Here is a tiny trained network, its code and every weight. The questions are about switching its units off for an input and a class, where a switched-off unit gives its printed mean instead of its output.

import numpy as np


def w(rows, s, z=0):
    codes = np.array(rows[::2]) - 128.0
    scale = np.full(codes.shape[1], s)
    scale[-1] = z or s
    return codes * scale


def f(y):
    return y / 2 * (1 + np.tanh(0.7978845608 * (y + 0.044715 * y**3)))


def log_softmax(a):
    a = a - a.max(-1, keepdims=True)
    return a - np.log(np.exp(a).sum(-1, keepdims=True))


def net(x, mask):
    res = np.array(x, float).reshape(1, 2) / 4 @ E
    y = f(res @ A[0][:, :-1].T + A[0][:, -1])
    res = res + np.where(mask, y, B[0][:, -1]) @ B[0][:, :-1]
    return log_softmax(res[-1] @ U[:, :-1].T + U[:, -1])


A, B = {}, {}
E = w([
[117,253,191,125,126,147,128,120,59,109,128],'x0',
[133,149,210,129,127,92,126,181,191,247,128],'x1',
],0.0054)
A[0] = w([
[130,129,128,130,128,128,128,129,128,129,126,155],'neuron 1',
[130,125,119,127,129,127,129,128,126,126,129,134],'neuron 2',
[127,76,7,128,129,133,121,118,98,66,126,135],'neuron 3',
[128,126,131,127,129,127,127,127,134,129,128,125],'neuron 4',
[126,129,196,129,129,117,115,140,247,222,127,194],'neuron 5',
[129,128,128,129,129,128,128,129,127,128,128,144],'neuron 6',
[130,122,119,126,127,127,130,127,127,125,129,126],'neuron 7',
[127,126,127,127,128,128,128,128,129,128,128,83],'neuron 8',
[125,142,147,125,125,133,134,129,113,133,125,137],'neuron 9',
[125,121,129,130,127,130,128,130,137,136,127,134],'neuron 10',
[129,128,129,128,128,128,127,128,132,129,127,131],'neuron 11',
[128,131,129,128,129,127,128,128,124,127,129,136],'neuron 12',
[125,190,192,129,120,129,133,130,95,145,128,156],'neuron 13',
[129,129,130,126,129,127,129,128,134,127,129,117],'neuron 14',
[128,127,127,127,128,129,128,128,129,128,129,111],'neuron 15',
[128,129,128,128,128,127,127,128,127,127,128,113],'neuron 16',
[126,84,38,130,129,133,129,123,102,77,130,140],'neuron 17',
[129,125,124,128,127,129,131,128,131,127,128,136],'neuron 18',
[131,132,129,131,127,127,129,128,123,128,128,150],'neuron 19',
[127,126,129,127,128,127,128,126,131,128,129,100],'neuron 20',
[131,128,135,127,127,126,130,130,145,135,126,138],'neuron 21',
[121,78,119,134,127,117,123,145,190,170,129,136],'neuron 22',
[118,209,122,134,126,144,123,116,2,67,128,104],'neuron 23',
[133,219,165,126,131,125,120,135,40,115,131,206],'neuron 24',
[130,131,129,130,127,127,129,130,121,127,129,145],'neuron 25',
[127,54,89,136,121,127,137,125,201,153,127,253],'neuron 26',
],0.016,0.0047)
B[0] = w([
[126,122,119,124,123,138,129,130,116,111,136,134],'neuron 1',
[127,122,125,127,118,125,127,133,120,120,134,130],'neuron 2',
[141,70,88,159,14,123,89,147,135,203,132,215],'neuron 3',
[130,130,127,130,132,124,130,129,133,133,126,127],'neuron 4',
[149,111,85,116,128,135,253,167,135,135,140,246],'neuron 5',
[128,126,123,126,125,134,128,129,123,120,131,132],'neuron 6',
[129,125,127,128,121,124,124,133,127,130,128,128],'neuron 7',
[132,136,138,133,135,115,127,124,146,151,117,120],'neuron 8',
[112,126,121,132,133,131,119,117,120,128,133,138],'neuron 9',
[129,126,126,129,137,120,132,133,129,128,129,131],'neuron 10',
[128,127,126,128,129,127,129,129,128,126,128,129],'neuron 11',
[126,127,131,128,126,129,130,127,122,123,132,130],'neuron 12',
[70,135,97,173,151,119,77,86,173,144,120,192],'neuron 13',
[131,132,129,130,131,123,128,125,139,139,123,126],'neuron 14',
[128,130,132,129,130,123,128,128,133,135,125,125],'neuron 15',
[130,132,133,130,131,125,127,126,135,138,123,125],'neuron 16',
[126,71,95,144,38,110,100,153,106,170,145,195],'neuron 17',
[127,125,123,125,124,131,127,133,123,121,131,130],'neuron 18',
[123,123,124,125,123,137,130,130,112,111,137,134],'neuron 19',
[132,134,134,132,134,119,127,125,142,145,120,123],'neuron 20',
[126,125,121,127,132,121,140,133,122,123,134,133],'neuron 21',
[171,147,160,103,154,85,137,133,165,147,99,177],'neuron 22',
[185,156,232,77,124,103,159,113,129,96,108,229],'neuron 23',
[99,148,183,130,123,207,128,82,70,104,124,231],'neuron 24',
[125,125,127,127,125,135,130,129,115,116,135,133],'neuron 25',
[134,106,71,108,197,97,98,200,152,85,178,216],'neuron 26',
],0.046,0.011)
U = w([
[122,126,109,121,156,115,80,145,126,101,145,223],'0',
[107,139,111,155,140,152,146,117,128,137,127,180],'1',
[116,106,88,175,111,109,9,142,133,159,144,64],'2',
[152,151,130,145,128,90,112,120,168,177,82,6],'3',
[186,116,108,79,145,102,139,166,149,126,149,99],'4',
[167,119,140,117,99,129,116,126,114,145,116,121],'5',
[123,167,156,118,154,132,63,105,116,65,102,128],'6',
],0.013,0.0016)

Each question gives the input, the list of numbers given to net, and the class t.
The units are the neurons (one row each of A and B). Each row of codes is followed by its name. A weight is (code - 128) times the scale printed after its matrix; where a second scale follows, it is the last column's (A, B and U).
mask holds one flag per neuron, in row order. A switched-off neuron (its flag False) gives its mean, the last column of its row in B, instead of its output. The means were averaged over made-up inputs and are rounded, as every weight is.
A unit's drop is (log p(t) with every unit on - log p(t) with that unit switched off) / (log p(t) with every unit on - log p(t) with every unit switched off).
The circuit of an input: a set's keep is (log p(t) with only the set's units on - log p(t) with every unit switched off) / (log p(t) with every unit on - log p(t) with every unit switched off). Starting from the 12 units with the biggest drops (on a tie, the unit counted first), units are removed one at a time, each time the one whose removal leaves the highest keep (on an exact tie, the one counted first), for as long as the keep stays at least 0.8.
circuit, biggest first: the units of the circuit, biggest drop first
unit that matters most: the unit with the biggest drop
top k neurons: the k neurons with the biggest drops, biggest first
drop when u is switched off: that unit's drop, to one decimal
input [3,1], class 6: circuit, biggest first : (neuron 5; neuron 3)
input [3,-4], class 5: unit that matters most : neuron 26
input [-8,-1], class 2: top 2 neurons : (neuron 3; neuron 23)
input [5,3], class 6: circuit, biggest first : (neuron 3; neuron 24)
input [2,6], class 1: top 2 neurons : (neuron 23; neuron 26)
input [4,-5], class 5: top 2 neurons : (neuron 26; neuron 3)
input [6,-8], class 5: top 2 neurons : (neuron 23; neuron 3)
input [3,2], class 1: top 3 neurons : (neuron 23; neuron 26; neuron 22)
input [6,4], class 1: top 3 neurons : (neuron 5; neuron 26; neuron 22)
input [1,-7], class 5: top 3 neurons : (neuron 23; neuron 13; neuron 26)
input [7,-8], class 5: top 3 neurons : (neuron 3; neuron 17; neuron 23)
input [0,-5], class 2: top 3 neurons : (neuron 5; neuron 3; neuron 17)
input [7,6], class 1: drop when neuron 5 is switched off : 0.2
input [5,-6], class 5: circuit, biggest first : (neuron 26)
input [-2,-5], class 2: drop when neuron 2 is switched off : 0.0
input [3,-3], class 6: drop when neuron 5 is switched off : 0.4
input [8,8], class 1: drop when neuron 5 is switched off : 0.2
